Below are the code and all the weights of a small trained network. Each question names an input and a class and asks about switching units off, where a switched-off unit gives its printed mean instead of its output.

import numpy as np


def w(rows, s, z=0):
    codes = np.array(rows[::2]) - 128.0
    scale = np.full(codes.shape[1], s)
    scale[-1] = z or s
    return codes * scale


def norm(h):
    return h / np.sqrt((h * h).mean(-1, keepdims=True) + 1e-5)


def f(y):
    return y / 2 * (1 + np.tanh(0.7978845608 * (y + 0.044715 * y**3)))


def log_softmax(a):
    a = a - a.max(-1, keepdims=True)
    return a - np.log(np.exp(a).sum(-1, keepdims=True))


def net(x, mask):
    res = np.array(x, float).reshape(1, 2) / 4 @ E
    u = 0
    for l in range(3):
        y = f(norm(res) @ A[l][:, :-1].T + A[l][:, -1])
        res = res + np.where(mask[u : u + 8], y, B[l][:, -1]) @ B[l][:, :-1]
        u += 8
    return log_softmax(norm(res)[-1] @ U[:, :-1].T + U[:, -1])


A, B = {}, {}
E = w([
[102,251,152,129,112,133,151],'x0',
[131,161,21,124,126,142,80],'x1',
],0.0021)
A[0] = w([
[112,120,245,122,130,127,146,137],'L0N1',
[127,254,193,129,130,138,137,52],'L0N2',
[134,158,156,124,122,133,144,43],'L0N3',
[184,159,107,151,155,129,152,198],'L0N4',
[122,90,67,107,125,134,94,3],'L0N5',
[129,211,35,124,131,137,120,81],'L0N6',
[85,157,161,119,101,114,141,85],'L0N7',
[78,145,90,104,97,111,116,61],'L0N8',
],0.0094,0.00054)
B[0] = w([
[219,102,204,65,126,122,157,229],'L0N1',
[63,120,86,92,67,64,249,254],'L0N2',
[82,134,136,113,181,52,110,149],'L0N3',
[96,88,134,62,179,130,118,136],'L0N4',
[141,176,95,155,182,97,167,190],'L0N5',
[124,114,195,123,108,189,28,223],'L0N6',
[85,111,96,138,148,74,115,164],'L0N7',
[127,123,153,82,142,88,88,148],'L0N8',
],0.011,0.0081)
A[1] = w([
[181,126,60,156,118,117,173,86],'L1N1',
[141,145,104,126,120,175,123,103],'L1N2',
[94,160,25,215,187,116,139,3],'L1N3',
[147,130,95,178,170,119,210,102],'L1N4',
[139,126,166,120,120,200,1,212],'L1N5',
[235,141,167,107,172,143,73,98],'L1N6',
[205,130,109,213,146,221,60,5],'L1N7',
[153,149,86,131,162,139,177,79],'L1N8',
],0.0099,0.0006)
B[1] = w([
[51,103,111,134,117,102,214,189],'L1N1',
[100,136,208,96,191,107,143,126],'L1N2',
[195,86,206,3,44,119,171,232],'L1N3',
[50,113,106,158,79,56,190,219],'L1N4',
[206,139,141,137,151,75,240,243],'L1N5',
[153,99,75,151,161,191,44,253],'L1N6',
[155,230,91,157,253,96,67,213],'L1N7',
[89,108,125,168,112,105,189,183],'L1N8',
],0.012,0.0063)
A[2] = w([
[146,193,184,155,96,119,190,65],'L2N1',
[154,138,185,133,114,115,185,80],'L2N2',
[100,147,147,130,150,113,98,120],'L2N3',
[29,199,129,83,90,173,9,119],'L2N4',
[180,89,167,115,76,230,48,5],'L2N5',
[41,149,96,232,129,141,134,98],'L2N6',
[104,197,167,169,161,111,59,32],'L2N7',
[54,160,120,154,65,137,148,111],'L2N8',
],0.013,0.0012)
B[2] = w([
[86,49,111,92,113,97,136,224],'L2N1',
[59,166,58,134,79,127,151,254],'L2N2',
[141,122,154,99,147,170,169,118],'L2N3',
[149,127,175,149,73,204,50,151],'L2N4',
[112,141,197,111,30,192,59,230],'L2N5',
[21,123,136,243,170,179,104,132],'L2N6',
[89,189,64,43,152,101,92,151],'L2N7',
[249,129,141,130,163,174,95,226],'L2N8',
],0.013,0.0062)
U = w([
[208,193,106,120,253,106,113,100],'0',
[66,116,113,222,183,162,119,4],'1',
[86,101,108,83,95,62,219,195],'2',
[156,115,186,118,82,206,52,180],'3',
],0.011,0.0037)

Each question gives the input, the list of numbers given to net, and the class t.
The units are the neurons (one row each of A and B). Each row of codes is followed by its name. A weight is (code - 128) times the scale printed after its matrix; where a second scale follows, it is the last column's (A, B and U).
mask holds one flag per neuron, layer by layer. A switched-off neuron (its flag False) gives its mean, the last column of its row in B, instead of its output. The means were averaged over made-up inputs and are rounded, as every weight is.
A unit's drop is (log p(t) with every unit on - log p(t) with that unit switched off) / (log p(t) with every unit on - log p(t) with every unit switched off).
The circuit of an input: a set's keep is (log p(t) with only the set's units on - log p(t) with every unit switched off) / (log p(t) with every unit on - log p(t) with every unit switched off). Starting from the 12 units with the biggest drops (on a tie, the unit counted first), units are removed one at a time, each time the one whose removal leaves the highest keep (on an exact tie, the one counted first), for as long as the keep stays at least 0.8.
units of the circuit, in order: the units of the circuit, biggest drop first
k most important neurons: the k neurons with the biggest drops, biggest first
top k neurons in layer l: the k neurons of layer l with the biggest drops, biggest first
drop of u: that unit's drop, to one decimal
input [0,1], class 0: units of the circuit, in order	(L0N2; L1N5)
input [-7,-5], class 3: top 2 neurons in layer 0	(L0N2; L0N6)
input [-3,-2], class 3: 3 most important neurons	(L0N2; L0N6; L0N5)
input [-7,-2], class 1: top 3 neurons in layer 0	(L0N7; L0N6; L0N3)
input [-6,-3], class 1: 2 most important neurons	(L1N3; L0N6)
input [0,-6], class 3: 3 most important neurons	(L0N1; L0N2; L1N5)
input [-2,-1], class 1: top 4 neurons in layer 0	(L0N6; L0N8; L0N1; L0N2)
input [-6,7], class 0: top 2 neurons in layer 0	(L0N2; L0N7)
input [0,-4], class 3: top neuron in layer 0	(L0N1)
input [-5,-2], class 1: 2 most important neurons	(L0N6; L0N2)
input [-4,-2], class 1: top 3 neurons in layer 0	(L0N6; L0N8; L0N1)
input [-5,-6], class 3: drop of L0N2	1.4
input [-3,-3], class 3: drop of L2N1	0.0
input [-4,-7], class 3: drop of L0N2	1.3
